Below is a small trained network, with its code and all its weights. Each question gives an input and a class and asks what happens when units are switched off, that is, made to give their printed mean instead of their output.

import numpy as np


def w(rows, s, z=0):
    codes = np.array(rows[::2]) - 128.0
    scale = np.full(codes.shape[1], s)
    scale[-1] = z or s
    return codes * scale


def f(y):
    return y / 2 * (1 + np.tanh(0.7978845608 * (y + 0.044715 * y**3)))


def log_softmax(a):
    a = a - a.max(-1, keepdims=True)
    return a - np.log(np.exp(a).sum(-1, keepdims=True))


def net(x, mask):
    res = np.array(x, float).reshape(1, 2) / 4 @ E
    y = f(res @ A[0][:, :-1].T + A[0][:, -1])
    res = res + np.where(mask, y, B[0][:, -1]) @ B[0][:, :-1]
    return log_softmax(res[-1] @ U[:, :-1].T + U[:, -1])


A, B = {}, {}
E = w([
[91,224,24,161,165],'x0',
[254,87,61,173,158],'x1',
],0.0066)
A[0] = w([
[183,137,118,135,125,123],'N1',
[91,207,17,139,144,82],'N2',
[175,38,250,117,119,86],'N3',
[235,95,77,144,121,93],'N4',
[144,133,122,121,119,243],'N5',
[135,133,130,121,128,254],'N6',
[30,159,195,124,103,98],'N7',
],0.015,0.0081)
B[0] = w([
[162,115,120,118,160,166],'N1',
[167,236,133,91,64,247],'N2',
[151,249,104,116,65,254],'N3',
[144,131,161,18,227,244],'N4',
[33,151,182,232,158,237],'N5',
[34,139,168,242,145,247],'N6',
[175,130,149,58,250,224],'N7',
],0.023,0.0073)
U = w([
[173,219,109,126,32,168],'0',
[146,98,155,72,232,67],'1',
[77,81,146,255,110,255],'2',
[155,77,91,130,84,30],'3',
],0.0093,0.0029)

Each question gives the input, the list of numbers given to net, and the class t.
The units are the neurons (one row each of A and B). Each row of codes is followed by its name. A weight is (code - 128) times the scale printed after its matrix; where a second scale follows, it is the last column's (A, B and U).
mask holds one flag per neuron, in row order. A switched-off neuron (its flag False) gives its mean, the last column of its row in B, instead of its output. The means were averaged over made-up inputs and are rounded, as every weight is.
A unit's drop is (log p(t) with every unit on - log p(t) with that unit switched off) / (log p(t) with every unit on - log p(t) with every unit switched off).
The circuit of an input: a set's keep is (log p(t) with only the set's units on - log p(t) with every unit switched off) / (log p(t) with every unit on - log p(t) with every unit switched off). Starting from all 7 units, units are removed one at a time, each time the one whose removal leaves the highest keep (on an exact tie, the one counted first), for as long as the keep stays at least 0.8.
circuit, biggest first: the units of the circuit, biggest drop first
top k neurons: the k neurons with the biggest drops, biggest first
drop when u is switched off: that unit's drop, to one decimal
input [3,0], class 2: circuit, biggest first => N3; N4
input [-2,-7], class 1: circuit, biggest first => N7
input [3,-1], class 2: top 2 neurons => N3; N4
input [-2,-3], class 2: top 2 neurons => N4; N2
input [2,3], class 2: circuit, biggest first => N7; N3
input [5,-6], class 1: top 2 neurons => N7; N3
input [4,-6], class 1: top 2 neurons => N7; N3
input [2,-2], class 2: circuit, biggest first => N4; N3
input [3,5], class 1: top 2 neurons => N4; N3
input [7,8], class 1: top 3 neurons => N4; N3; N1
input [-1,2], class 2: drop when N7 is switched off => 0.1
input [0,-5], class 1: drop when N7 is switched off => 3.0
input [1,-3], class 2: drop when N4 is switched off => 1.2
input [1,7], class 1: circuit, biggest first => N4
input [2,-1], class 2: circuit, biggest first => N3; N4
